Below are the code and all the weights of a small trained network. Each question names an input and a target symbol and asks about switching units off, where a switched-off unit gives its printed mean instead of its output.

import numpy as np


def w(rows, s, z=0):
    codes = np.array(rows[::2]) - 128.0
    scale = np.full(codes.shape[1], s)
    scale[-1] = z or s
    return codes * scale


def norm(h):
    return h / np.sqrt((h * h).mean(-1, keepdims=True) + 1e-5)


def f(y):
    return y / 2 * (1 + np.tanh(0.7978845608 * (y + 0.044715 * y**3)))


def softmax(a):
    e = np.exp(a - a.max(-1, keepdims=True))
    return e / e.sum(-1, keepdims=True)


def log_softmax(a):
    a = a - a.max(-1, keepdims=True)
    return a - np.log(np.exp(a).sum(-1, keepdims=True))


def net(x, mask):
    ids = ['βζθμσφω'.index(c) for c in x.split()]
    T = len(ids)
    res = E[ids] + P[:T]
    q, k, v = (norm(res) @ M[0].T for M in (Q, K, V))
    z = softmax(np.where(np.tri(T) > 0, q @ k.T / 4**0.5, -1e9)) @ v
    res = res + np.where(mask[0], z, O[0][:, -1]) @ O[0][:, :-1]
    y = f(norm(res) @ A[0][:, :-1].T + A[0][:, -1])
    res = res + np.where(mask[1:25], y, B[0][:, -1]) @ B[0][:, :-1]
    return log_softmax(norm(res)[-1] @ U[:, :-1].T + U[:, -1])


Q, K, V, O, A, B = {}, {}, {}, {}, {}, {}
E = w([
[196,125,100,137],'β',
[194,118,106,138],'ζ',
[248,140,84,192],'θ',
[141,111,225,142],'μ',
[113,81,228,118],'σ',
[177,172,59,96],'φ',
[114,240,131,64],'ω',
],0.012)
P = w([
[124,105,137,94],'0',
[147,80,176,187],'1',
[180,66,188,12],'2',
[69,109,59,128],'3',
[153,146,128,164],'4',
[191,137,154,100],'5',
[9,60,133,143],'6',
[129,135,112,146],'7',
[157,207,147,68],'8',
[106,111,69,203],'9',
[106,110,107,146],'10',
[157,131,214,116],'11',
[43,66,134,151],'12',
],0.012)
Q[0] = w([
[38,115,133,63],'h0',
[170,249,166,156],'h0',
[164,190,114,155],'h0',
[181,166,90,78],'h0',
],0.013)
K[0] = w([
[226,156,163,161],'h0',
[56,101,31,152],'h0',
[47,100,38,176],'h0',
[148,104,254,139],'h0',
],0.0071)
V[0] = w([
[224,167,137,185],'h0',
[195,88,45,6],'h0',
[54,129,121,96],'h0',
[112,254,191,45],'h0',
],0.0053)
O[0] = w([
[153,254,225,74,142],'h0',
[50,49,37,99,253],'h0',
[61,196,240,110,116],'h0',
[101,234,56,157,199],'h0',
],0.007,0.0024)
A[0] = w([
[145,151,91,194,169],'n0',
[87,155,101,185,179],'n1',
[93,137,132,100,172],'n2',
[209,134,155,89,17],'n3',
[172,95,158,100,133],'n4',
[124,96,175,77,55],'n5',
[124,89,94,133,138],'n6',
[190,150,177,87,130],'n7',
[151,106,110,141,62],'n8',
[83,143,165,175,127],'n9',
[150,154,108,214,178],'n10',
[182,135,119,132,115],'n11',
[78,139,113,183,156],'n12',
[145,147,108,145,92],'n13',
[91,109,155,194,114],'n14',
[157,176,102,81,108],'n15',
[110,51,116,143,153],'n16',
[150,150,143,162,108],'n17',
[175,130,195,124,82],'n18',
[213,156,108,131,147],'n19',
[71,133,80,186,202],'n20',
[88,170,120,111,149],'n21',
[201,88,89,90,98],'n22',
[191,82,5,127,1],'n23',
],0.015,0.0042)
B[0] = w([
[103,83,147,91,193],'n0',
[120,59,142,106,194],'n1',
[186,84,114,177,174],'n2',
[122,123,119,76,177],'n3',
[105,118,61,121,170],'n4',
[149,116,103,96,152],'n5',
[130,195,216,179,158],'n6',
[127,164,84,114,206],'n7',
[153,164,89,122,131],'n8',
[51,148,115,138,145],'n9',
[63,102,161,96,190],'n10',
[127,136,119,92,161],'n11',
[79,57,126,99,172],'n12',
[141,85,151,99,139],'n13',
[90,124,185,145,147],'n14',
[125,101,172,171,218],'n15',
[126,173,184,205,171],'n16',
[119,169,177,111,132],'n17',
[164,202,73,82,167],'n18',
[88,160,150,87,215],'n19',
[69,2,127,115,223],'n20',
[93,143,148,163,198],'n21',
[177,142,134,125,203],'n22',
[143,100,135,180,254],'n23',
],0.007,0.0071)
U = w([
[223,171,133,221,94],'β',
[208,165,116,206,23],'ζ',
[208,139,118,2,147],'θ',
[179,219,153,38,252],'μ',
[162,138,237,110,17],'σ',
[147,71,69,217,113],'φ',
[23,72,66,75,151],'ω',
],0.0094,0.0038)

Each question gives the input, a string of symbols that net reads in full, and the target symbol t.
The units are the heads (4 rows each of Q, K, V and O) and the neurons (one row each of A and B). Each row of codes is followed by its name. A weight is (code - 128) times the scale printed after its matrix; where a second scale follows, it is the last column's (O, A, B and U).
mask holds one flag per unit, heads first, then neurons. A switched-off unit (its flag False) gives its mean, the last column of its rows in O or B, instead of its output. The means were averaged over made-up inputs and are rounded, as every weight is.
A unit's drop is (log p(t) with every unit on - log p(t) with that unit switched off) / (log p(t) with every unit on - log p(t) with every unit switched off).
The circuit of an input: a set's keep is (log p(t) with only the set's units on - log p(t) with every unit switched off) / (log p(t) with every unit on - log p(t) with every unit switched off). Starting from the 12 units with the biggest drops (on a tie, the unit counted first), units are removed one at a time, each time the one whose removal leaves the highest keep (on an exact tie, the one counted first), for as long as the keep stays at least 0.8.
circuit, biggest first: the units of the circuit, biggest drop first
k most important neurons: the k neurons with the biggest drops, biggest first
drop when u is switched off: that unit's drop, to one decimal
input ω ω β μ φ, target μ: circuit, biggest first -> [h0, n19]
input σ θ μ β σ, target β: circuit, biggest first -> [n20, n19, n0, n18]
input ζ β ω ω φ σ φ φ, target φ: circuit, biggest first -> [n23]
input β β φ σ ζ ζ, target μ: 2 most important neurons -> [n20, n19]
input φ μ μ ω ω φ β φ, target β: 2 most important neurons -> [n23, n20]
input ζ ω σ ω ω σ θ φ, target θ: circuit, biggest first -> [h0, n22]
input ω θ ω μ μ, target μ: 2 most important neurons -> [n18, n20]
input β ω ω φ β β σ ζ, target σ: 2 most important neurons -> [n10, n19]
input φ φ ζ σ, target φ: 2 most important neurons -> [n16, n19]
input φ ω ω β ω σ ω ω ω φ ω σ, target μ: 2 most important neurons -> [n20, n18]
input ω φ ω β ζ ω φ ω, target φ: 2 most important neurons -> [n2, n19]
input ζ θ σ φ μ θ φ, target φ: drop when n19 is switched off -> 0.1
input β σ μ ω β, target ω: drop when n12 is switched off -> 0.0
input ω ζ φ θ φ, target θ: circuit, biggest first -> [h0]
input ω θ φ ω μ, target ω: drop when h0 is switched off -> 0.9
input ω φ β ω ζ, target ω: drop when h0 is switched off -> 0.5
